Below is a small trained network, with its code and all its weights. Each question gives an input and a target symbol and asks what happens when units are switched off, that is, made to give their printed mean instead of their output.

import numpy as np


def w(rows, s, z=0):
    codes = np.array(rows[::2]) - 128.0
    scale = np.full(codes.shape[1], s)
    scale[-1] = z or s
    return codes * scale


def norm(h):
    return h / np.sqrt((h * h).mean(-1, keepdims=True) + 1e-5)


def f(y):
    return y / 2 * (1 + np.tanh(0.7978845608 * (y + 0.044715 * y**3)))


def softmax(a):
    e = np.exp(a - a.max(-1, keepdims=True))
    return e / e.sum(-1, keepdims=True)


def log_softmax(a):
    a = a - a.max(-1, keepdims=True)
    return a - np.log(np.exp(a).sum(-1, keepdims=True))


def net(x, mask):
    ids = ['δεηθλμξπσφψω'.index(c) for c in x.split()]
    T = len(ids)
    res = E[ids] + P[:T]
    r = norm(res)
    for j in range(2):
        rows = slice(3 * j, 3 * j + 3)
        q, k, v = (r @ M[0][rows].T for M in (Q, K, V))
        z = softmax(np.where(np.tri(T) > 0, q @ k.T / 3**0.5, -1e9)) @ v
        o = O[0][rows]
        res = res + np.where(mask[j], z, o[:, -1]) @ o[:, :-1]
    y = f(norm(res) @ A[0][:, :-1].T + A[0][:, -1])
    res = res + np.where(mask[2:6], y, B[0][:, -1]) @ B[0][:, :-1]
    return log_softmax(norm(res)[-1] @ U[:, :-1].T + U[:, -1])


Q, K, V, O, A, B = {}, {}, {}, {}, {}, {}
E = w([
[145,131,94,40,245],'δ',
[138,151,166,142,153],'ε',
[119,145,193,108,154],'η',
[165,78,159,95,146],'θ',
[101,143,150,144,135],'λ',
[112,125,153,133,142],'μ',
[92,193,111,61,96],'ξ',
[92,105,146,139,140],'π',
[189,112,130,180,130],'σ',
[126,152,176,124,144],'φ',
[112,123,151,131,150],'ψ',
[111,171,225,145,157],'ω',
],0.012)
P = w([
[67,118,245,112,122],'0',
[214,253,236,54,160],'1',
[66,71,133,187,174],'2',
[69,118,211,90,82],'3',
[207,227,136,79,167],'4',
[77,72,79,178,153],'5',
[82,111,195,79,62],'6',
[190,223,81,85,173],'7',
],0.0056)
Q[0] = w([
[108,161,182,109,206],'head 1',
[67,201,137,168,56],'head 1',
[18,145,130,6,74],'head 1',
[194,154,132,183,185],'head 2',
[78,171,84,175,232],'head 2',
[156,222,73,98,222],'head 2',
],0.017)
K[0] = w([
[97,202,154,133,187],'head 1',
[39,95,94,128,86],'head 1',
[90,120,93,1,142],'head 1',
[150,141,154,164,162],'head 2',
[50,155,142,182,176],'head 2',
[76,174,215,130,159],'head 2',
],0.02)
V[0] = w([
[208,160,56,103,158],'head 1',
[109,131,172,233,194],'head 1',
[208,124,178,92,132],'head 1',
[122,53,208,63,209],'head 2',
[78,210,114,93,254],'head 2',
[221,111,123,112,198],'head 2',
],0.0074)
O[0] = w([
[121,168,182,56,203,50],'head 1',
[86,177,2,112,90,225],'head 1',
[62,206,158,111,121,169],'head 1',
[190,111,45,54,97,255],'head 2',
[231,196,175,115,178,182],'head 2',
[50,170,84,52,186,100],'head 2',
],0.0054,0.0061)
A[0] = w([
[60,156,55,175,254,3],'neuron 1',
[84,90,53,185,79,61],'neuron 2',
[21,71,157,212,98,80],'neuron 3',
[116,196,217,94,80,1],'neuron 4',
],0.0087,0.0022)
B[0] = w([
[139,2,154,192,30,142],'neuron 1',
[128,128,206,107,192,253],'neuron 2',
[73,204,54,135,181,206],'neuron 3',
[121,79,82,152,209,173],'neuron 4',
],0.008,0.0051)
U = w([
[168,195,135,68,211,158],'δ',
[199,204,40,131,91,108],'ε',
[103,206,190,195,62,114],'η',
[152,38,61,100,173,19],'θ',
[139,100,69,217,186,4],'λ',
[153,74,28,156,94,49],'μ',
[2,166,96,128,158,176],'ξ',
[89,82,72,39,86,130],'π',
[130,65,235,146,170,163],'σ',
[80,33,86,168,109,169],'φ',
[179,89,148,133,114,121],'ψ',
[128,94,148,122,73,166],'ω',
],0.011,0.0025)

Each question gives the input, a string of symbols that net reads in full, and the target symbol t.
The units are the heads (3 rows each of Q, K, V and O) and the neurons (one row each of A and B). Each row of codes is followed by its name. A weight is (code - 128) times the scale printed after its matrix; where a second scale follows, it is the last column's (O, A, B and U).
mask holds one flag per unit, heads first, then neurons. A switched-off unit (its flag False) gives its mean, the last column of its rows in O or B, instead of its output. The means were averaged over made-up inputs and are rounded, as every weight is.
A unit's drop is (log p(t) with every unit on - log p(t) with that unit switched off) / (log p(t) with every unit on - log p(t) with every unit switched off).
The circuit of an input: a set's keep is (log p(t) with only the set's units on - log p(t) with every unit switched off) / (log p(t) with every unit on - log p(t) with every unit switched off). Starting from all 6 units, units are removed one at a time, each time the one whose removal leaves the highest keep (on an exact tie, the one counted first), for as long as the keep stays at least 0.8.
units of the circuit, in order: the units of the circuit, biggest drop first
most important unit: the unit with the biggest drop
top k neurons: the k neurons with the biggest drops, biggest first
heads that matter: for each layer, one digit per head in row order, 1 if its drop is at least 0.15 and else 0, layers parted by /
drop of u: that unit's drop, to one decimal
input ω π δ σ π λ, target λ: units of the circuit, in order : (head 1; head 2; neuron 2)
input η σ ξ λ δ μ, target σ: most important unit : neuron 2
input λ λ ω, target η: units of the circuit, in order : (head 1; head 2; neuron 4; neuron 3)
input π λ θ ε λ ω, target η: units of the circuit, in order : (head 1; neuron 4; neuron 3; head 2)
input π λ λ ξ ξ π η, target σ: heads that matter : 10
input λ σ π λ λ λ ε, target ξ: heads that matter : 01
input ψ μ φ π λ ψ λ, target η: heads that matter : 10
input θ ψ π λ λ μ ω, target π: units of the circuit, in order : (head 2; head 1)
input δ λ λ π λ π σ, target ξ: units of the circuit, in order : (head 2; neuron 3)
input ψ σ ψ ε, target ξ: heads that matter : 01
input λ ε λ π, target φ: heads that matter : 11
input λ λ σ ξ λ ε, target μ: heads that matter : 10
input σ δ ω σ ω, target ε: units of the circuit, in order : (head 1; neuron 2)
input π λ σ, target φ: most important unit : neuron 1
input δ μ λ, target λ: units of the circuit, in order : (head 1; neuron 2; head 2)
input ω σ φ, target ε: top 2 neurons : (neuron 4; neuron 3)
input η ε λ ε, target ε: top 2 neurons : (neuron 2; neuron 3)
input λ η η μ λ θ, target π: units of the circuit, in order : (head 2; neuron 4)
input ω ξ λ λ, target σ: top 2 neurons : (neuron 3; neuron 4)
input λ λ π σ θ λ ε, target π: most important unit : head 2
input λ λ μ λ λ φ, target ε: units of the circuit, in order : (head 2; neuron 2)
input λ λ λ ω, target λ: top 2 neurons : (neuron 4; neuron 2)
input η ε λ θ ξ λ ω, target σ: top 2 neurons : (neuron 3; neuron 4)
input μ ε φ λ, target η: drop of neuron 2 : 0.4
input ε σ π η, target ξ: drop of head 2 : 1.4
input π ω ε, target μ: drop of neuron 4 : 0.0
input φ π σ φ ξ π ε, target σ: drop of head 1 : 1.1
input σ λ δ μ ψ λ ω, target δ: units of the circuit, in order : (head 2)
